Below is a small trained network, with its code and all its weights. Each question gives an input and a class and asks what happens when units are switched off, that is, made to give their printed mean instead of their output.

import numpy as np


def w(rows, s, z=0):
    codes = np.array(rows[::2]) - 128.0
    scale = np.full(codes.shape[1], s)
    scale[-1] = z or s
    return codes * scale


def norm(h):
    return h / np.sqrt((h * h).mean(-1, keepdims=True) + 1e-5)


def f(y):
    return y / 2 * (1 + np.tanh(0.7978845608 * (y + 0.044715 * y**3)))


def log_softmax(a):
    a = a - a.max(-1, keepdims=True)
    return a - np.log(np.exp(a).sum(-1, keepdims=True))


def net(x, mask):
    res = np.array(x, float).reshape(1, 6) / 4 @ E
    u = 0
    for l in range(2):
        y = f(norm(res) @ A[l][:, :-1].T + A[l][:, -1])
        res = res + np.where(mask[u : u + 5], y, B[l][:, -1]) @ B[l][:, :-1]
        u += 5
    return log_softmax(norm(res)[-1] @ U[:, :-1].T + U[:, -1])


A, B = {}, {}
E = w([
[212,176,189,107,125,157],'x0',
[79,100,129,111,64,39],'x1',
[41,93,180,205,141,152],'x2',
[122,123,235,146,150,58],'x3',
[158,46,243,2,76,112],'x4',
[112,186,198,93,63,125],'x5',
],0.0066)
A[0] = w([
[2,152,246,140,101,108,2],'L0N1',
[107,29,167,142,181,79,123],'L0N2',
[181,167,70,122,97,95,68],'L0N3',
[170,71,215,104,121,73,128],'L0N4',
[111,195,71,241,176,135,105],'L0N5',
],0.0088,0.0037)
B[0] = w([
[202,8,104,87,67,121,210],'L0N1',
[118,92,156,119,167,147,193],'L0N2',
[75,128,103,113,128,73,151],'L0N3',
[77,166,117,140,162,141,223],'L0N4',
[82,172,143,171,183,171,254],'L0N5',
],0.011,0.0055)
A[1] = w([
[143,52,109,50,33,75,126],'L1N1',
[221,210,235,108,111,115,2],'L1N2',
[109,168,27,216,117,152,41],'L1N3',
[134,168,120,140,216,144,137],'L1N4',
[109,142,1,51,97,113,83],'L1N5',
],0.0086,0.004)
B[1] = w([
[167,114,132,180,63,132,254],'L1N1',
[94,168,88,5,207,153,173],'L1N2',
[183,187,86,134,92,192,206],'L1N3',
[76,69,102,124,75,81,210],'L1N4',
[168,129,209,71,107,95,183],'L1N5',
],0.013,0.0055)
U = w([
[99,219,28,221,133,169,163],'0',
[161,253,124,12,144,94,3],'1',
[76,59,198,134,211,131,131],'2',
[192,51,187,93,30,49,207],'3',
],0.013,0.0015)

Each question gives the input, the list of numbers given to net, and the class t.
The units are the neurons (one row each of A and B). Each row of codes is followed by its name. A weight is (code - 128) times the scale printed after its matrix; where a second scale follows, it is the last column's (A, B and U).
mask holds one flag per neuron, layer by layer. A switched-off neuron (its flag False) gives its mean, the last column of its row in B, instead of its output. The means were averaged over made-up inputs and are rounded, as every weight is.
A unit's drop is (log p(t) with every unit on - log p(t) with that unit switched off) / (log p(t) with every unit on - log p(t) with every unit switched off).
The circuit of an input: a set's keep is (log p(t) with only the set's units on - log p(t) with every unit switched off) / (log p(t) with every unit on - log p(t) with every unit switched off). Starting from all 10 units, units are removed one at a time, each time the one whose removal leaves the highest keep (on an exact tie, the one counted first), for as long as the keep stays at least 0.8.
circuit, biggest first: the units of the circuit, biggest drop first
k most important neurons of layer l: the k neurons of layer l with the biggest drops, biggest first
drop of u: that unit's drop, to one decimal
input [-6,7,-4,-2,-5,3], class 1: most important neuron of layer 0 -> L0N4
input [-6,5,-2,-6,-3,5], class 1: circuit, biggest first -> L1N5, L0N1
input [3,-2,-7,-5,-1,4], class 3: circuit, biggest first -> L0N5, L0N4
input [-1,2,5,0,-2,0], class 2: circuit, biggest first -> L0N5, L0N1, L1N1
input [-4,-2,-4,1,0,3], class 3: 2 most important neurons of layer 0 -> L0N5, L0N4
input [5,6,1,-1,7,-8], class 2: circuit, biggest first -> L0N4, L0N1
input [-6,-4,-8,-8,0,-4], class 1: 2 most important neurons of layer 1 -> L1N5, L1N1
input [7,-2,3,5,5,3], class 1: 2 most important neurons of layer 1 -> L1N2, L1N4
input [3,6,-6,-4,7,8], class 1: 2 most important neurons of layer 1 -> L1N2, L1N4
input [-2,-2,-5,4,8,-5], class 2: 2 most important neurons of layer 0 -> L0N4, L0N1
input [-4,3,-1,6,8,-8], class 2: 2 most important neurons of layer 0 -> L0N4, L0N2
input [8,4,1,3,7,-4], class 1: 2 most important neurons of layer 0 -> L0N4, L0N5
input [7,8,-5,-5,4,7], class 1: 2 most important neurons of layer 0 -> L0N1, L0N4
input [-5,7,-2,-4,-2,3], class 3: circuit, biggest first -> L1N5
input [-6,-7,0,3,0,8], class 3: drop of L0N1 -> 2.5
input [5,-2,2,5,-1,1], class 1: drop of L0N5 -> 0.4
input [7,-1,0,8,7,-3], class 1: drop of L1N2 -> 0.5
